Below are the code and all the weights of a small trained network. Each question names an input and a target symbol and asks about switching units off, where a switched-off unit gives its printed mean instead of its output.

import numpy as np


def w(rows, s, z=0):
    codes = np.array(rows[::2]) - 128.0
    scale = np.full(codes.shape[1], s)
    scale[-1] = z or s
    return codes * scale


def norm(h):
    return h / np.sqrt((h * h).mean(-1, keepdims=True) + 1e-5)


def f(y):
    return np.maximum(y, 0)


def softmax(a):
    e = np.exp(a - a.max(-1, keepdims=True))
    return e / e.sum(-1, keepdims=True)


def log_softmax(a):
    a = a - a.max(-1, keepdims=True)
    return a - np.log(np.exp(a).sum(-1, keepdims=True))


def net(x, mask):
    ids = ['αβγλμτ'.index(c) for c in x.split()]
    T = len(ids)
    res = E[ids] + P[:T]
    r = norm(res)
    for j in range(2):
        rows = slice(2 * j, 2 * j + 2)
        q, k, v = (r @ M[0][rows].T for M in (Q, K, V))
        z = softmax(np.where(np.tri(T) > 0, q @ k.T / 2**0.5, -1e9)) @ v
        o = O[0][rows]
        res = res + np.where(mask[j], z, o[:, -1]) @ o[:, :-1]
    y = f(norm(res) @ A[0][:, :-1].T + A[0][:, -1])
    res = res + np.where(mask[2:14], y, B[0][:, -1]) @ B[0][:, :-1]
    return log_softmax(norm(res)[-1] @ U[:, :-1].T + U[:, -1])


Q, K, V, O, A, B = {}, {}, {}, {}, {}, {}
E = w([
[111,129,93,138,86],'α',
[204,186,138,107,61],'β',
[113,157,47,110,175],'γ',
[30,156,96,119,176],'λ',
[114,190,5,196,114],'μ',
[140,29,222,41,184],'τ',
],0.016)
P = w([
[195,166,254,143,155],'0',
[55,111,111,155,134],'1',
[97,86,119,158,74],'2',
[147,142,159,115,59],'3',
[143,142,153,110,40],'4',
[129,157,126,102,52],'5',
[180,188,108,71,80],'6',
],0.0088)
Q[0] = w([
[72,216,233,60,159],'H1',
[163,136,228,169,170],'H1',
[255,98,152,191,153],'H2',
[132,54,57,226,151],'H2',
],0.0048)
K[0] = w([
[120,173,37,134,69],'H1',
[165,127,89,181,183],'H1',
[49,214,132,135,105],'H2',
[254,176,120,116,157],'H2',
],0.0077)
V[0] = w([
[83,221,62,136,160],'H1',
[198,137,51,60,202],'H1',
[80,154,152,8,131],'H2',
[194,151,83,105,166],'H2',
],0.012)
O[0] = w([
[151,177,172,201,92,254],'H1',
[97,84,119,136,15,139],'H1',
[208,51,95,252,111,151],'H2',
[86,77,181,77,70,173],'H2',
],0.014,0.0048)
A[0] = w([
[127,106,171,54,222,104],'N1',
[193,170,173,122,117,142],'N2',
[217,137,249,110,135,4],'N3',
[212,35,106,134,141,150],'N4',
[132,173,37,114,82,83],'N5',
[130,88,46,128,117,75],'N6',
[136,238,125,166,126,124],'N7',
[185,50,238,136,174,161],'N8',
[52,108,172,157,156,113],'N9',
[132,148,130,221,162,162],'N10',
[76,44,143,216,51,175],'N11',
[217,80,181,84,116,136],'N12',
],0.011,0.004)
B[0] = w([
[165,27,193,133,91,163],'N1',
[115,153,126,134,140,201],'N2',
[150,157,59,106,150,180],'N3',
[12,193,189,218,172,182],'N4',
[160,158,144,128,91,214],'N5',
[93,119,46,81,150,172],'N6',
[156,135,174,78,129,238],'N7',
[197,181,89,125,39,180],'N8',
[168,127,83,80,63,146],'N9',
[216,118,88,144,107,191],'N10',
[155,126,132,102,164,254],'N11',
[81,149,63,111,102,186],'N12',
],0.011,0.0077)
U = w([
[127,127,171,68,221,240],'α',
[36,201,220,109,126,93],'β',
[92,104,113,131,160,137],'γ',
[186,137,120,216,169,54],'λ',
[156,115,46,1,87,27],'μ',
[121,46,191,120,64,254],'τ',
],0.0078,0.0029)

Each question gives the input, a string of symbols that net reads in full, and the target symbol t.
The units are the heads (2 rows each of Q, K, V and O) and the neurons (one row each of A and B). Each row of codes is followed by its name. A weight is (code - 128) times the scale printed after its matrix; where a second scale follows, it is the last column's (O, A, B and U).
mask holds one flag per unit, heads first, then neurons. A switched-off unit (its flag False) gives its mean, the last column of its rows in O or B, instead of its output. The means were averaged over made-up inputs and are rounded, as every weight is.
A unit's drop is (log p(t) with every unit on - log p(t) with that unit switched off) / (log p(t) with every unit on - log p(t) with every unit switched off).
The circuit of an input: a set's keep is (log p(t) with only the set's units on - log p(t) with every unit switched off) / (log p(t) with every unit on - log p(t) with every unit switched off). Starting from the 12 units with the biggest drops (on a tie, the unit counted first), units are removed one at a time, each time the one whose removal leaves the highest keep (on an exact tie, the one counted first), for as long as the keep stays at least 0.8.
units of the circuit, in order: the units of the circuit, biggest drop first
unit that matters most: the unit with the biggest drop
top k neurons: the k neurons with the biggest drops, biggest first
which heads matter: for each layer, one digit per head in row order, 1 if its drop is at least 0.15 and else 0, layers parted by /
drop when u is switched off: that unit's drop, to one decimal
input β τ β, target β: which heads matter -> 11
input μ μ α, target β: units of the circuit, in order -> H2
input γ λ μ, target τ: which heads matter -> 11
input β α μ τ λ α, target λ: top 3 neurons -> N4, N12, N10
input τ τ β, target γ: units of the circuit, in order -> H1, N4, H2, N6
input β λ α μ λ, target α: units of the circuit, in order -> H1, N7
input μ μ λ μ λ γ, target β: which heads matter -> 01
input β τ τ α, target γ: units of the circuit, in order -> H1, H2, N4
input τ γ α μ, target μ: which heads matter -> 10
input α μ β, target α: units of the circuit, in order -> H1, H2
input β α β β, target α: units of the circuit, in order -> H2, H1
input γ λ λ μ α, target λ: units of the circuit, in order -> H1, H2
input β β β α μ τ, target μ: top 3 neurons -> N8, N3, N12
input β γ μ, target μ: units of the circuit, in order -> N4, H1, H2
input α λ γ, target α: units of the circuit, in order -> H1, N8
input β γ α, target μ: units of the circuit, in order -> H1, N11
input β τ λ, target λ: top neuron -> N10
input α γ τ λ γ, target λ: top 2 neurons -> N4, N10
input β γ τ γ, target γ: drop when N4 is switched off -> 0.6
input γ λ β τ, target λ: drop when N4 is switched off -> 0.3
input β γ γ β γ γ γ, target τ: drop when N6 is switched off -> 0.0
input γ α γ γ λ, target τ: unit that matters most -> H1
input μ α α, target α: drop when N4 is switched off -> 0.1
